Below is a small trained network, with its code and all its weights. Each question gives an input and a class and asks what happens when units are switched off, that is, made to give their printed mean instead of their output.

import numpy as np


def w(rows, s, z=0):
    codes = np.array(rows[::2]) - 128.0
    scale = np.full(codes.shape[1], s)
    scale[-1] = z or s
    return codes * scale


def f(y):
    return np.maximum(y, 0)


def log_softmax(a):
    a = a - a.max(-1, keepdims=True)
    return a - np.log(np.exp(a).sum(-1, keepdims=True))


def net(x, mask):
    res = np.array(x, float).reshape(1, 7) / 4 @ E
    y = f(res @ A[0][:, :-1].T + A[0][:, -1])
    res = res + np.where(mask, y, B[0][:, -1]) @ B[0][:, :-1]
    return log_softmax(res[-1] @ U[:, :-1].T + U[:, -1])


A, B = {}, {}
E = w([
[208,156,124,62,147,67,69],'x0',
[246,121,50,150,73,196,34],'x1',
[109,160,152,46,253,243,124],'x2',
[192,98,145,169,133,147,158],'x3',
[170,157,87,106,62,154,244],'x4',
[119,8,3,128,172,145,162],'x5',
[121,25,140,42,39,102,124],'x6',
],0.0044)
A[0] = w([
[189,206,110,164,128,151,147,180],'neuron 0',
[181,192,117,153,129,142,140,172],'neuron 1',
[134,111,138,98,177,154,144,179],'neuron 2',
[167,169,108,140,145,141,122,160],'neuron 3',
[128,123,144,105,26,147,174,219],'neuron 4',
[155,155,133,144,130,133,136,146],'neuron 5',
[172,170,163,16,146,119,116,143],'neuron 6',
[111,108,132,136,116,123,130,65],'neuron 7',
[95,137,124,154,131,118,143,75],'neuron 8',
[146,94,158,74,236,194,167,178],'neuron 9',
[119,127,18,83,158,167,185,148],'neuron 10',
[143,147,139,89,132,126,122,139],'neuron 11',
[203,83,91,117,83,115,79,196],'neuron 12',
[123,111,130,158,161,115,107,109],'neuron 13',
[169,179,119,149,130,141,139,152],'neuron 14',
[147,126,124,105,125,118,122,126],'neuron 15',
[136,122,146,96,1,151,190,233],'neuron 16',
[123,140,155,109,135,61,150,203],'neuron 17',
[109,144,96,101,101,125,129,143],'neuron 18',
[127,135,176,121,133,54,165,227],'neuron 19',
[131,171,166,138,124,131,85,133],'neuron 20',
[134,151,123,123,132,146,125,114],'neuron 21',
[125,131,147,125,116,72,187,246],'neuron 22',
[116,184,176,98,144,165,15,237],'neuron 23',
[120,151,140,118,128,142,91,176],'neuron 24',
[208,83,93,113,88,115,82,222],'neuron 25',
[123,115,111,128,97,133,132,57],'neuron 26',
[170,103,110,120,106,123,104,177],'neuron 27',
[164,106,102,137,98,127,111,100],'neuron 28',
[154,122,117,122,119,116,119,216],'neuron 29',
],0.014,0.0014)
B[0] = w([
[105,175,198,136,105,95,116,205],'neuron 0',
[106,167,178,134,103,100,113,191],'neuron 1',
[98,167,116,104,141,154,138,188],'neuron 2',
[129,107,181,130,114,110,127,173],'neuron 3',
[113,120,211,159,87,149,162,218],'neuron 4',
[116,147,142,134,111,116,116,158],'neuron 5',
[174,74,157,62,179,91,161,208],'neuron 6',
[150,127,152,117,105,146,130,148],'neuron 7',
[129,104,120,110,131,168,128,158],'neuron 8',
[45,197,102,88,165,187,157,254],'neuron 9',
[174,108,37,190,195,144,146,233],'neuron 10',
[143,100,139,109,139,114,141,158],'neuron 11',
[132,107,78,131,15,119,91,234],'neuron 12',
[117,109,138,95,104,160,153,159],'neuron 13',
[108,155,171,136,115,106,118,177],'neuron 14',
[139,119,117,150,130,134,130,148],'neuron 15',
[99,107,234,163,75,159,168,240],'neuron 16',
[154,121,147,155,175,137,88,189],'neuron 17',
[150,111,131,137,129,119,142,155],'neuron 18',
[151,112,157,154,175,146,71,205],'neuron 19',
[150,146,79,138,143,85,108,184],'neuron 20',
[118,106,148,115,129,122,115,147],'neuron 21',
[154,112,147,155,150,149,71,202],'neuron 22',
[124,137,104,92,151,140,1,237],'neuron 23',
[136,136,119,123,138,125,88,165],'neuron 24',
[132,96,68,158,37,124,95,235],'neuron 25',
[135,115,142,112,107,113,128,153],'neuron 26',
[126,113,99,137,77,125,107,185],'neuron 27',
[130,123,123,107,67,105,124,178],'neuron 28',
[130,114,113,142,106,130,127,164],'neuron 29',
],0.034,0.0073)
U = w([
[73,159,156,78,151,172,184,193],'0',
[156,149,159,68,181,65,101,71],'1',
[134,142,50,123,180,137,254,67],'2',
[169,100,21,129,143,163,77,185],'3',
[191,62,180,165,147,143,177,215],'4',
[131,106,138,143,36,67,152,9],'5',
[85,175,178,166,127,151,113,133],'6',
],0.0066,0.0016)

Each question gives the input, the list of numbers given to net, and the class t.
The units are the neurons (one row each of A and B). Each row of codes is followed by its name. A weight is (code - 128) times the scale printed after its matrix; where a second scale follows, it is the last column's (A, B and U).
mask holds one flag per neuron, in row order. A switched-off neuron (its flag False) gives its mean, the last column of its row in B, instead of its output. The means were averaged over made-up inputs and are rounded, as every weight is.
A unit's drop is (log p(t) with every unit on - log p(t) with that unit switched off) / (log p(t) with every unit on - log p(t) with every unit switched off).
The circuit of an input: a set's keep is (log p(t) with only the set's units on - log p(t) with every unit switched off) / (log p(t) with every unit on - log p(t) with every unit switched off). Starting from the 12 units with the biggest drops (on a tie, the unit counted first), units are removed one at a time, each time the one whose removal leaves the highest keep (on an exact tie, the one counted first), for as long as the keep stays at least 0.8.
circuit, biggest first: the units of the circuit, biggest drop first
most important unit: the unit with the biggest drop
top k neurons: the k neurons with the biggest drops, biggest first
drop of u: that unit's drop, to one decimal
input [-6,-6,-5,6,-3,4,0], class 4: most important unit => neuron 9
input [-3,-1,8,6,8,-8,3], class 0: circuit, biggest first => [neuron 6; neuron 9]
input [0,2,3,-1,-7,-4,2], class 1: circuit, biggest first => [neuron 25; neuron 6]
input [2,0,-2,1,2,0,1], class 5: top 2 neurons => [neuron 9; neuron 10]
input [-7,-1,-4,7,-8,-1,-2], class 0: top 3 neurons => [neuron 10; neuron 25; neuron 12]
input [2,-4,-6,-2,-2,6,-5], class 3: top 2 neurons => [neuron 16; neuron 4]
input [-1,-6,2,6,-1,-3,-2], class 0: circuit, biggest first => [neuron 9; neuron 25; neuron 12]
input [2,-3,-8,-7,-7,7,-4], class 3: top 3 neurons => [neuron 16; neuron 4; neuron 0]
input [-3,3,8,-4,5,1,-4], class 0: top 2 neurons => [neuron 9; neuron 0]
input [6,-4,-2,-2,5,5,-3], class 3: top 3 neurons => [neuron 16; neuron 4; neuron 10]
input [0,-7,7,1,1,-4,-7], class 0: top 2 neurons => [neuron 9; neuron 2]
input [-2,4,-2,8,1,-7,-3], class 5: top 2 neurons => [neuron 9; neuron 19]
input [5,5,0,2,-3,7,-6], class 5: top 2 neurons => [neuron 3; neuron 0]
input [7,-8,0,4,4,8,0], class 3: circuit, biggest first => [neuron 10]
input [-3,-3,3,-5,-7,7,2], class 2: drop of neuron 16 => 0.1
input [3,7,5,-5,7,-1,4], class 5: drop of neuron 7 => 0.0
input [2,-4,-3,7,-1,0,4], class 4: drop of neuron 0 => 0.1
